Here is a tiny trained network, its code and every weight. The questions are about switching its units off for an input and a class, where a switched-off unit gives its printed mean instead of its output.

import numpy as np


def w(rows, s, z=0):
    codes = np.array(rows[::2]) - 128.0
    scale = np.full(codes.shape[1], s)
    scale[-1] = z or s
    return codes * scale


def norm(h):
    return h / np.sqrt((h * h).mean(-1, keepdims=True) + 1e-5)


def f(y):
    return np.maximum(y, 0)


def log_softmax(a):
    a = a - a.max(-1, keepdims=True)
    return a - np.log(np.exp(a).sum(-1, keepdims=True))


def net(x, mask):
    res = np.array(x, float).reshape(1, 7) / 4 @ E
    u = 0
    for l in range(3):
        y = f(norm(res) @ A[l][:, :-1].T + A[l][:, -1])
        res = res + np.where(mask[u : u + 4], y, B[l][:, -1]) @ B[l][:, :-1]
        u += 4
    return log_softmax(norm(res)[-1] @ U[:, :-1].T + U[:, -1])


A, B = {}, {}
E = w([
[253,210,181],'x0',
[115,178,110],'x1',
[224,103,103],'x2',
[126,238,164],'x3',
[78,203,96],'x4',
[232,29,39],'x5',
[132,167,95],'x6',
],0.0064)
A[0] = w([
[190,114,170,3],'L0N0',
[111,29,190,143],'L0N1',
[189,11,186,97],'L0N2',
[254,79,147,104],'L0N3',
],0.0065,0.0063)
B[0] = w([
[124,48,184,128],'L0N0',
[217,126,66,253],'L0N1',
[63,34,150,245],'L0N2',
[173,2,208,255],'L0N3',
],0.0064,0.003)
A[1] = w([
[122,3,66,145],'L1N0',
[117,119,32,252],'L1N1',
[210,76,175,87],'L1N2',
[9,241,12,104],'L1N3',
],0.0058,0.0024)
B[1] = w([
[160,25,135,254],'L1N0',
[130,78,254,206],'L1N1',
[83,93,48,200],'L1N2',
[58,114,193,216],'L1N3',
],0.0081,0.0045)
A[2] = w([
[186,238,139,115],'L2N0',
[156,3,154,252],'L2N1',
[94,157,155,46],'L2N2',
[195,193,191,67],'L2N3',
],0.012,0.0038)
B[2] = w([
[173,113,86,154],'L2N0',
[143,27,6,254],'L2N1',
[91,85,145,142],'L2N2',
[190,165,83,151],'L2N3',
],0.013,0.014)
U = w([
[183,6,88,246],'0',
[44,187,204,253],'1',
[176,82,102,87],'2',
[123,101,76,64],'3',
[142,146,157,2],'4',
[124,154,211,2],'5',
[224,224,140,239],'6',
[138,143,169,2],'7',
],0.012,0.0065)

Each question gives the input, the list of numbers given to net, and the class t.
The units are the neurons (one row each of A and B). Each row of codes is followed by its name. A weight is (code - 128) times the scale printed after its matrix; where a second scale follows, it is the last column's (A, B and U).
mask holds one flag per neuron, layer by layer. A switched-off neuron (its flag False) gives its mean, the last column of its row in B, instead of its output. The means were averaged over made-up inputs and are rounded, as every weight is.
A unit's drop is (log p(t) with every unit on - log p(t) with that unit switched off) / (log p(t) with every unit on - log p(t) with every unit switched off).
The circuit of an input: a set's keep is (log p(t) with only the set's units on - log p(t) with every unit switched off) / (log p(t) with every unit on - log p(t) with every unit switched off). Starting from all 12 units, units are removed one at a time, each time the one whose removal leaves the highest keep (on an exact tie, the one counted first), for as long as the keep stays at least 0.8.
units of the circuit, in order: the units of the circuit, biggest drop first
top k neurons: the k neurons with the biggest drops, biggest first
k most important neurons of layer l: the k neurons of layer l with the biggest drops, biggest first
drop of u: that unit's drop, to one decimal
input [4,8,-1,4,0,4,0], class 6: units of the circuit, in order -> L2N1; L1N0
input [2,-8,-2,5,3,-6,-2], class 1: units of the circuit, in order -> L2N1
input [8,7,-4,5,-6,2,-2], class 6: units of the circuit, in order -> L2N1; L1N0
input [6,-5,-6,-5,4,-5,-1], class 1: top 2 neurons -> L2N1; L0N1
input [6,-6,-4,1,4,1,-1], class 6: top 2 neurons -> L2N1; L1N0
input [-1,3,-1,6,3,2,1], class 1: top 2 neurons -> L2N1; L1N3
input [2,3,3,8,7,-1,8], class 6: top 2 neurons -> L2N1; L2N0
input [-1,0,0,8,-5,-7,6], class 1: 2 most important neurons of layer 0 -> L0N1; L0N3
input [-7,2,3,0,6,-8,6], class 1: drop of L2N1 -> 0.3
input [7,3,-5,0,3,-3,-8], class 6: drop of L2N1 -> 0.4
input [-5,-3,-2,2,-3,-6,8], class 1: drop of L2N1 -> 0.5
